Below is a small trained network, with its code and all its weights. Each question gives an input and a target symbol and asks what happens when units are switched off, that is, made to give their printed mean instead of their output.

import numpy as np


def w(rows, s, z=0):
    codes = np.array(rows[::2]) - 128.0
    scale = np.full(codes.shape[1], s)
    scale[-1] = z or s
    return codes * scale


def softmax(a):
    e = np.exp(a - a.max(-1, keepdims=True))
    return e / e.sum(-1, keepdims=True)


def log_softmax(a):
    a = a - a.max(-1, keepdims=True)
    return a - np.log(np.exp(a).sum(-1, keepdims=True))


def net(x, mask):
    ids = ['βγδηθξσψ'.index(c) for c in x.split()]
    T = len(ids)
    res = E[ids] + P[:T]
    u = 0
    for l in range(3):
        r = res
        for j in range(2):
            rows = slice(2 * j, 2 * j + 2)
            q, k, v = (r @ M[l][rows].T for M in (Q, K, V))
            z = softmax(np.where(np.tri(T) > 0, q @ k.T / 2**0.5, -1e9)) @ v
            o = O[l][rows]
            res = res + np.where(mask[u + j], z, o[:, -1]) @ o[:, :-1]
        u += 2
    return log_softmax(res[-1] @ U[:, :-1].T + U[:, -1])


Q, K, V, O = {}, {}, {}, {}
E = w([
[211,163,148,214,165],'β',
[83,124,3,192,156],'γ',
[79,175,148,125,28],'δ',
[129,87,96,167,102],'η',
[138,222,126,60,115],'θ',
[107,50,184,229,129],'ξ',
[176,238,48,67,121],'σ',
[131,204,136,48,120],'ψ',
],0.017)
P = w([
[153,85,98,64,2],'0',
[92,158,179,108,118],'1',
[79,164,194,109,141],'2',
[75,155,199,102,156],'3',
[94,166,173,136,152],'4',
[86,145,172,126,161],'5',
[103,141,158,140,161],'6',
[113,129,143,132,157],'7',
[131,126,122,140,149],'8',
[129,112,121,129,155],'9',
[162,124,92,140,135],'10',
[179,118,68,141,127],'11',
],0.0086)
Q[0] = w([
[47,223,48,225,73],'0.h0',
[173,119,127,169,174],'0.h0',
[115,114,137,139,22],'0.h1',
[254,132,225,70,221],'0.h1',
],0.0053)
K[0] = w([
[110,2,156,213,181],'0.h0',
[90,134,61,104,123],'0.h0',
[160,233,179,148,105],'0.h1',
[27,124,157,77,58],'0.h1',
],0.0073)
V[0] = w([
[57,80,141,46,84],'0.h0',
[94,36,245,253,188],'0.h0',
[89,75,229,156,220],'0.h1',
[38,116,98,26,174],'0.h1',
],0.0054)
O[0] = w([
[38,75,69,225,48,102],'0.h0',
[53,47,185,9,169,68],'0.h0',
[214,148,227,148,163,1],'0.h1',
[98,2,84,33,175,133],'0.h1',
],0.0058,0.0039)
Q[1] = w([
[216,188,122,107,248],'1.h0',
[93,129,217,255,165],'1.h0',
[80,71,144,201,6],'1.h1',
[161,55,120,158,121],'1.h1',
],0.0095)
K[1] = w([
[197,121,171,199,214],'1.h0',
[194,74,72,255,125],'1.h0',
[191,120,126,246,24],'1.h1',
[98,139,105,68,18],'1.h1',
],0.0081)
V[1] = w([
[84,118,69,118,176],'1.h0',
[2,135,84,79,55],'1.h0',
[125,164,179,123,244],'1.h1',
[124,106,110,57,94],'1.h1',
],0.0078)
O[1] = w([
[181,87,120,163,74,137],'1.h0',
[135,99,110,146,93,254],'1.h0',
[129,97,71,254,17,6],'1.h1',
[157,173,143,99,121,168],'1.h1',
],0.0094,0.0046)
Q[2] = w([
[65,130,48,201,213],'2.h0',
[216,79,126,168,2],'2.h0',
[125,93,122,12,149],'2.h1',
[236,114,82,179,155],'2.h1',
],0.0069)
K[2] = w([
[219,116,227,248,254],'2.h0',
[64,180,74,128,87],'2.h0',
[119,220,71,18,23],'2.h1',
[142,164,69,130,141],'2.h1',
],0.0068)
V[2] = w([
[172,155,254,198,177],'2.h0',
[167,157,107,139,142],'2.h0',
[76,96,124,103,157],'2.h1',
[118,181,49,135,124],'2.h1',
],0.009)
O[2] = w([
[129,120,144,104,43,96],'2.h0',
[98,254,109,238,149,172],'2.h0',
[33,244,136,184,117,114],'2.h1',
[236,110,189,196,70,254],'2.h1',
],0.0069,0.0072)
U = w([
[89,175,113,186,66,254],'β',
[104,66,88,190,253,130],'γ',
[99,252,162,72,148,120],'δ',
[147,129,119,102,133,155],'η',
[134,104,147,119,148,43],'θ',
[83,58,105,110,90,236],'ξ',
[215,89,141,101,101,28],'σ',
[124,106,149,137,163,81],'ψ',
],0.0083,0.0039)

Each question gives the input, a string of symbols that net reads in full, and the target symbol t.
The units are the heads (2 rows each of Q, K, V and O). Each row of codes is followed by its name. A weight is (code - 128) times the scale printed after its matrix; where a second scale follows, it is the last column's (O and U).
mask holds one flag per head, layer by layer. A switched-off head (its flag False) gives its mean, the last column of its rows in O, instead of its output. The means were averaged over made-up inputs and are rounded, as every weight is.
A unit's drop is (log p(t) with every unit on - log p(t) with that unit switched off) / (log p(t) with every unit on - log p(t) with every unit switched off).
The circuit of an input: a set's keep is (log p(t) with only the set's units on - log p(t) with every unit switched off) / (log p(t) with every unit on - log p(t) with every unit switched off). Starting from all 6 units, units are removed one at a time, each time the one whose removal leaves the highest keep (on an exact tie, the one counted first), for as long as the keep stays at least 0.8.
circuit, biggest first: the units of the circuit, biggest drop first
heads that matter: for each layer, one digit per head in row order, 1 if its drop is at least 0.15 and else 0, layers parted by /
drop when u is switched off: that unit's drop, to one decimal
input γ ψ η, target γ: circuit, biggest first	[2.h0 0.h1]
input θ β γ, target β: heads that matter	00 / 01 / 10
input ξ ψ ξ η, target ξ: circuit, biggest first	[2.h0 0.h0]
input θ δ β ψ σ δ θ σ, target β: heads that matter	00 / 01 / 00
input δ σ δ γ σ σ σ γ σ σ δ, target δ: circuit, biggest first	[1.h1 0.h0]
input σ γ σ σ γ η β η σ, target σ: circuit, biggest first	[2.h1 0.h0]
input σ γ η, target σ: circuit, biggest first	[1.h1 0.h0 2.h1]
input σ θ ψ ψ η, target σ: heads that matter	11 / 01 / 01
input γ γ σ ψ σ ξ γ β, target δ: circuit, biggest first	[1.h0]
input σ β γ β, target β: circuit, biggest first	[1.h1 0.h0]
input ξ γ θ δ, target ξ: heads that matter	11 / 10 / 10
input θ ξ σ δ ψ δ, target ξ: heads that matter	10 / 10 / 00
input δ η ξ, target δ: heads that matter	00 / 01 / 01
input η θ σ γ δ, target δ: circuit, biggest first	[1.h1]
input ψ θ σ σ β σ σ θ, target β: drop when 1.h1 is switched off	0.6
input σ θ γ ψ γ θ β, target δ: drop when 2.h0 is switched off	0.2
input β β γ ψ ψ σ ξ, target β: drop when 2.h1 is switched off	-0.1
input δ θ θ η, target δ: drop when 0.h0 is switched off	0.3
